Look-ups in named tables: a row name and a column name give one cell, copied from the table.

kivim:
	zik	nobekib	pirutub	fefug	vebu	balogad	botek	piluvo	lev	legi
tiz	399	-133	-308	11	-92	-137	66	-51	308	231
sobasik	-75	-20	-68	-36	49	-55	208	-199	-397	-76
did	114	87	-313	342	-16	92	-418	-165	-18	396
meb	-245	7	-32	20	-44	16	-393	-201	-296	-139
duraf	-360	-213	84	-436	-107	-237	274	-128	-417	-525
rumud	-530	-181	-107	-243	-251	-176	-227	-70	-292	-260
fegene	-36	113	-613	486	4	50	229	-120	-386	832
fato	326	-118	-215	-14	-93	-107	-133	-80	290	98

What is the fefug of duraf in kivim?
-436
What is the pirutub of tiz in kivim?
-308
What is the botek of fato in kivim?
-133
What is the fefug of rumud in kivim?
-243
What is the balogad of rumud in kivim?
-176
What is the balogad of did in kivim?
92
What is the fefug of sobasik in kivim?
-36
What is the fefug of did in kivim?
342
What is the balogad of fato in kivim?
-107
What is the vebu of rumud in kivim?
-251
What is the lev of duraf in kivim?
-417
What is the pirutub of meb in kivim?
-32
What is the lev of meb in kivim?
-296
What is the pirutub of fegene in kivim?
-613
What is the pirutub of rumud in kivim?
-107
What is the fefug of meb in kivim?
20
What is the zik of fato in kivim?
326
What is the zik of did in kivim?
114
Row with the largest pirutub: duraf

bipok.tsv
	dolaruk	nizulu	fisiv	fer
pusak	1666	-2901	2692	-571
gepeli	-4270	-2844	-3353	109
pek	-7427	-2205	-1562	-2646
rufep	-5235	-4028	-2686	-3926
piriv	493	-2875	-1700	-3947
bafo	4503	-3306	337	-1917
mavob	6240	-3251	1699	-2866
rigus	-6265	-653	-2707	-1218
ges	-935	-1922	-5055	-5641
talerim	-6763	-2330	-249	3235
guba	-3115	-435	-1019	-1626
dalad	1953	803	-1241	-449
buli	1260	-2761	-9197	-2722

dolaruk of ges is -935
fisiv of gepeli is -3353
fisiv of talerim is -249
fisiv of ges is -5055
dolaruk of piriv is 493
fisiv of guba is -1019
nizulu of gepeli is -2844
dolaruk of pek is -7427
fer of piriv is -3947
nizulu of rigus is -653
fer of rufep is -3926
dolaruk of gepeli is -4270
nizulu of rufep is -4028
fisiv of pusak is 2692
dolaruk of rigus is -6265
nizulu of ges is -1922
dolaruk of rufep is -5235
fisiv of bafo is 337

lov.csv
,nozagaf,bil,gizezi,nakis,basasi,vopi,nolugo,tomem,neguvod
dogolup,149,148,131,140,131,129,154,143,109
buludol,131,188,96,196,127,148,120,158,159
zun,175,70,193,86,141,122,180,99,97
gur,109,179,77,186,139,141,107,172,146
tuza,164,54,203,69,149,130,162,93,109
pama,164,123,159,126,116,135,182,117,136
fimu,109,216,65,208,117,142,119,185,162

What is the neguvod of gur in lov? 146
What is the nakis of fimu in lov? 208
What is the bil of zun in lov? 70
What is the tomem of zun in lov? 99
What is the tomem of dogolup in lov? 143
What is the basasi of fimu in lov? 117
What is the nozagaf of fimu in lov? 109
What is the basasi of gur in lov? 139
What is the nolugo of fimu in lov? 119
What is the nakis of tuza in lov? 69
What is the bil of gur in lov? 179
What is the basasi of tuza in lov? 149
What is the vopi of dogolup in lov? 129
What is the nolugo of zun in lov? 180
What is the nolugo of pama in lov? 182
What is the nakis of gur in lov? 186
What is the tomem of gur in lov? 172
What is the gizezi of buludol in lov? 96
What is the bil of buludol in lov? 188
What is the gizezi of fimu in lov? 65

sibulo.tsv
	butut	famipe	selaze	pagasa	togaf	piren	pas	lonivi	pof
tagesa	-27144	1034	42976	-7374	-54293	212	-3561	-55564	32834
gati	-52175	33884	52848	16823	-86681	9802	-17182	-29840	50210
rom	-37508	12645	28495	-4068	-29068	3759	-12836	-48603	48314
pafog	-39045	26473	23939	16786	-51719	-1718	4888	-51646	52399

What is the pas of tagesa in sibulo?
-3561
What is the lonivi of pafog in sibulo?
-51646
What is the pagasa of pafog in sibulo?
16786
What is the pof of gati in sibulo?
50210
What is the selaze of gati in sibulo?
52848
What is the pagasa of rom in sibulo?
-4068
Row with the largest famipe: gati

zaripi =
	latif	vuzi	duge
sisek	-3.8	-1.7	-0.1
bomata	-5.9	6.1	1.5
nalite	7.7	0.3	-2.3
lev	-0.4	-0.5	-1.2
bogapef	5.3	-6.3	-6.4
sug	-9.5	0.2	1.9
soz	0.2	-1.6	-6.0
kugudid	4.9	-9.0	-6.1

latif of sisek = -3.8
latif of nalite = 7.7
latif of soz = 0.2
vuzi of kugudid = -9.0
duge of nalite = -2.3
vuzi of sug = 0.2
latif of bogapef = 5.3
latif of kugudid = 4.9
duge of bomata = 1.5
vuzi of lev = -0.5
vuzi of sisek = -1.7
vuzi of bogapef = -6.3
duge of lev = -1.2
duge of sug = 1.9
duge of soz = -6.0
latif of bomata = -5.9
vuzi of soz = -1.6
latif of lev = -0.4

